Here is a tiny trained network, its code and every weight. The questions are about switching its units off for an input and a target symbol, where a switched-off unit gives its printed mean instead of its output.

import numpy as np


def w(rows, s, z=0):
    codes = np.array(rows[::2]) - 128.0
    scale = np.full(codes.shape[1], s)
    scale[-1] = z or s
    return codes * scale


def f(y):
    return y / 2 * (1 + np.tanh(0.7978845608 * (y + 0.044715 * y**3)))


def softmax(a):
    e = np.exp(a - a.max(-1, keepdims=True))
    return e / e.sum(-1, keepdims=True)


def log_softmax(a):
    a = a - a.max(-1, keepdims=True)
    return a - np.log(np.exp(a).sum(-1, keepdims=True))


def net(x, mask):
    ids = ['ΣΨΩβγδεηλξφ'.index(c) for c in x.split()]
    T = len(ids)
    res = E[ids] + P[:T]
    u = 0
    for l in range(3):
        r = res
        for j in range(2):
            rows = slice(2 * j, 2 * j + 2)
            q, k, v = (r @ M[l][rows].T for M in (Q, K, V))
            z = softmax(np.where(np.tri(T) > 0, q @ k.T / 2**0.5, -1e9)) @ v
            o = O[l][rows]
            res = res + np.where(mask[u + j], z, o[:, -1]) @ o[:, :-1]
        u += 2
        y = f(res @ A[l][:, :-1].T + A[l][:, -1])
        res = res + np.where(mask[u : u + 4], y, B[l][:, -1]) @ B[l][:, :-1]
        u += 4
    return log_softmax(res[-1] @ U[:, :-1].T + U[:, -1])


Q, K, V, O, A, B = {}, {}, {}, {}, {}, {}
E = w([
[170,6,110,4,67,193,189,138],'Σ',
[127,76,107,108,117,96,185,127],'Ψ',
[90,109,179,99,93,140,113,55],'Ω',
[217,64,161,167,166,144,130,138],'β',
[156,130,231,193,68,172,99,127],'γ',
[174,201,145,107,109,169,112,145],'δ',
[212,122,112,65,204,131,126,223],'ε',
[88,67,64,118,145,86,129,144],'η',
[121,93,182,121,169,164,43,66],'λ',
[123,108,30,61,64,134,111,74],'ξ',
[23,145,130,99,59,127,149,219],'φ',
],0.015)
P = w([
[208,113,155,122,80,20,116,1],'0',
[167,100,164,16,172,177,111,57],'1',
[142,79,132,67,149,164,113,86],'2',
[100,103,101,88,124,190,99,123],'3',
[120,97,114,89,132,196,117,122],'4',
[99,65,122,107,130,198,140,147],'5',
[88,90,151,86,151,173,150,168],'6',
[108,88,82,117,131,170,126,154],'7',
],0.0082)
Q[0] = w([
[10,104,126,67,154,148,123,149],'L0H0',
[171,26,213,177,94,78,172,164],'L0H0',
[195,128,105,104,89,46,147,144],'L0H1',
[184,175,185,126,95,218,3,64],'L0H1',
],0.0057)
K[0] = w([
[160,79,118,148,103,90,152,112],'L0H0',
[97,73,189,127,97,194,95,77],'L0H0',
[112,124,74,62,134,254,96,41],'L0H1',
[95,165,122,167,141,84,191,218],'L0H1',
],0.0064)
V[0] = w([
[153,169,130,172,128,28,209,123],'L0H0',
[171,224,49,193,193,106,18,204],'L0H0',
[122,76,84,254,214,138,214,225],'L0H1',
[117,104,110,93,176,111,89,142],'L0H1',
],0.006)
O[0] = w([
[78,15,111,194,115,99,228,132,88],'L0H0',
[150,145,144,165,202,32,88,101,2],'L0H0',
[150,71,158,68,101,84,150,115,26],'L0H1',
[65,125,112,2,191,69,131,219,141],'L0H1',
],0.0088,0.0076)
A[0] = w([
[200,178,62,184,172,115,114,129,249],'L0N0',
[82,126,75,165,82,141,196,111,232],'L0N1',
[2,88,58,105,156,110,205,126,234],'L0N2',
[106,150,139,138,68,159,181,6,64],'L0N3',
],0.0072,0.0016)
B[0] = w([
[164,138,82,113,101,115,203,182,123],'L0N0',
[147,212,207,103,160,99,141,172,204],'L0N1',
[254,187,168,71,158,142,130,72,255],'L0N2',
[70,147,127,196,111,72,177,140,156],'L0N3',
],0.0094,0.0076)
Q[1] = w([
[99,134,128,144,101,51,139,179],'L1H0',
[244,224,199,53,115,167,157,230],'L1H0',
[75,63,107,163,115,46,142,1],'L1H1',
[198,119,19,37,195,158,166,172],'L1H1',
],0.0053)
K[1] = w([
[193,227,156,79,199,144,93,189],'L1H0',
[144,95,57,196,118,40,167,113],'L1H0',
[67,177,106,102,255,205,110,111],'L1H1',
[144,136,137,138,129,34,172,78],'L1H1',
],0.0068)
V[1] = w([
[69,149,205,125,63,136,141,154],'L1H0',
[112,200,105,247,159,175,152,81],'L1H0',
[36,182,113,28,135,167,62,159],'L1H1',
[154,104,159,136,94,254,158,16],'L1H1',
],0.0052)
O[1] = w([
[85,128,148,191,121,11,178,175,254],'L1H0',
[90,67,115,35,10,146,122,127,163],'L1H0',
[103,86,59,254,212,152,114,145,127],'L1H1',
[162,117,198,192,166,218,95,128,206],'L1H1',
],0.009,0.0047)
A[1] = w([
[197,183,89,79,233,115,161,163,247],'L1N0',
[117,134,62,255,168,195,102,110,99],'L1N1',
[153,117,163,173,189,251,98,168,164],'L1N2',
[133,178,80,50,93,171,168,123,211],'L1N3',
],0.0065,0.0015)
B[1] = w([
[81,207,112,133,55,125,97,74,223],'L1N0',
[129,120,169,93,86,128,110,118,167],'L1N1',
[124,143,25,93,30,107,101,113,223],'L1N2',
[211,2,48,117,163,92,170,81,255],'L1N3',
],0.009)
Q[2] = w([
[24,129,67,98,148,142,122,96],'L2H0',
[251,169,29,30,89,145,217,195],'L2H0',
[254,104,33,92,100,127,228,165],'L2H1',
[232,161,190,71,88,134,68,148],'L2H1',
],0.0058)
K[2] = w([
[52,120,153,147,110,175,76,111],'L2H0',
[151,172,164,180,98,34,158,139],'L2H0',
[104,148,143,144,111,2,191,88],'L2H1',
[141,155,157,81,30,114,61,127],'L2H1',
],0.0094)
V[2] = w([
[96,82,214,180,92,126,91,206],'L2H0',
[162,251,161,126,143,42,253,227],'L2H0',
[245,109,236,77,168,170,88,82],'L2H1',
[114,130,46,241,152,173,224,35],'L2H1',
],0.0059)
O[2] = w([
[181,103,185,164,103,110,79,4,127],'L2H0',
[162,144,185,50,154,133,82,186,249],'L2H0',
[191,189,118,146,137,193,197,80,101],'L2H1',
[58,87,119,167,135,149,150,222,112],'L2H1',
],0.011,0.014)
A[2] = w([
[230,91,93,12,118,249,131,76,4],'L2N0',
[69,62,105,163,170,47,110,170,133],'L2N1',
[40,170,202,217,92,155,138,143,237],'L2N2',
[169,209,42,164,108,137,255,96,69],'L2N3',
],0.0066,0.0025)
B[2] = w([
[121,119,157,178,141,88,155,143,255],'L2N0',
[27,146,242,123,39,206,171,64,135],'L2N1',
[131,139,149,186,171,124,166,254,144],'L2N2',
[71,68,145,197,157,165,62,98,182],'L2N3',
],0.009,0.024)
U = w([
[172,230,101,133,21,158,124,121,193],'Σ',
[169,197,134,139,139,142,188,138,152],'Ψ',
[65,99,160,91,136,145,100,88,63],'Ω',
[150,138,150,193,183,109,111,110,1],'β',
[129,121,119,151,98,50,145,103,103],'γ',
[139,34,90,152,148,86,169,185,91],'δ',
[45,168,76,123,208,44,132,156,110],'ε',
[27,174,178,188,255,158,108,164,213],'η',
[104,126,88,123,113,148,106,62,174],'λ',
[40,128,138,83,149,162,170,117,30],'ξ',
[105,162,165,130,209,91,16,135,197],'φ',
],0.0062,0.0032)

Each question gives the input, a string of symbols that net reads in full, and the target symbol t.
The units are the heads (2 rows each of Q, K, V and O) and the neurons (one row each of A and B). Each row of codes is followed by its name. A weight is (code - 128) times the scale printed after its matrix; where a second scale follows, it is the last column's (O, A, B and U).
mask holds one flag per unit, layer by layer, with each layer's heads first. A switched-off unit (its flag False) gives its mean, the last column of its rows in O or B, instead of its output. The means were averaged over made-up inputs and are rounded, as every weight is.
A unit's drop is (log p(t) with every unit on - log p(t) with that unit switched off) / (log p(t) with every unit on - log p(t) with every unit switched off).
The circuit of an input: a set's keep is (log p(t) with only the set's units on - log p(t) with every unit switched off) / (log p(t) with every unit on - log p(t) with every unit switched off). Starting from the 12 units with the biggest drops (on a tie, the unit counted first), units are removed one at a time, each time the one whose removal leaves the highest keep (on an exact tie, the one counted first), for as long as the keep stays at least 0.8.
units of the circuit, in order: the units of the circuit, biggest drop first
most important unit: the unit with the biggest drop
top k neurons: the k neurons with the biggest drops, biggest first
top k neurons in layer l: the k neurons of layer l with the biggest drops, biggest first
which heads matter: for each layer, one digit per head in row order, 1 if its drop is at least 0.15 and else 0, layers parted by /
input η φ η, target η: top 2 neurons	[L2N3, L0N2]
input β δ Σ ξ Ψ φ, target β: top neuron	[L2N3]
input φ Ψ ξ Σ, target δ: units of the circuit, in order	[L2N0, L1N3]
input ξ η γ η φ η δ φ, target ξ: which heads matter	01 / 10 / 11
input ξ β β ξ γ, target Σ: units of the circuit, in order	[L1N2, L1H1]
input ξ δ δ η, target ξ: which heads matter	01 / 10 / 11
input Ψ η Ψ, target Ψ: units of the circuit, in order	[L0H0, L2H1, L0N2, L1H1]
input η δ ε, target η: units of the circuit, in order	[L2N3, L2H1, L2H0, L1H0]
input Ψ φ φ γ, target Σ: units of the circuit, in order	[L1N2, L2N3]
input γ Ψ δ λ, target λ: which heads matter	00 / 00 / 10
input η δ φ ξ η Σ φ, target η: top 4 neurons	[L2N3, L0N2, L1N3, L2N0]
input λ Ψ Ω Σ, target δ: top 3 neurons	[L1N3, L2N0, L1N0]
input Ω Ψ φ, target Ω: top 3 neurons	[L0N3, L0N2, L2N1]
input Ω Ψ Ω φ φ φ, target Ω: top 4 neurons	[L0N3, L0N2, L1N3, L2N1]
input δ Ψ δ φ λ φ, target δ: which heads matter	01 / 10 / 00
input Σ λ η, target Σ: units of the circuit, in order	[L1N2, L0H0, L1H1, L2N3]
input Ω β Σ η η, target Ω: which heads matter	11 / 10 / 01
input φ η φ ξ, target φ: most important unit	L2H0
input η η β φ ε, target η: top 3 neurons	[L2N3, L0N2, L2N0]
input Σ Ψ γ δ Ω ξ φ δ, target Σ: most important unit	L1H1
input φ η η η, target φ: which heads matter	00 / 10 / 10
input φ ε Ω φ, target φ: which heads matter	00 / 10 / 10
input ε η Ψ φ, target ε: top 2 neurons in layer 1	[L1N3, L1N0]
input Σ η Ω η ε φ φ Ψ, target Σ: which heads matter	10 / 11 / 00
input η ε δ φ Ψ φ, target η: which heads matter	10 / 11 / 11
input φ η φ η ξ δ φ δ, target φ: top 2 neurons	[L0N1, L0N3]
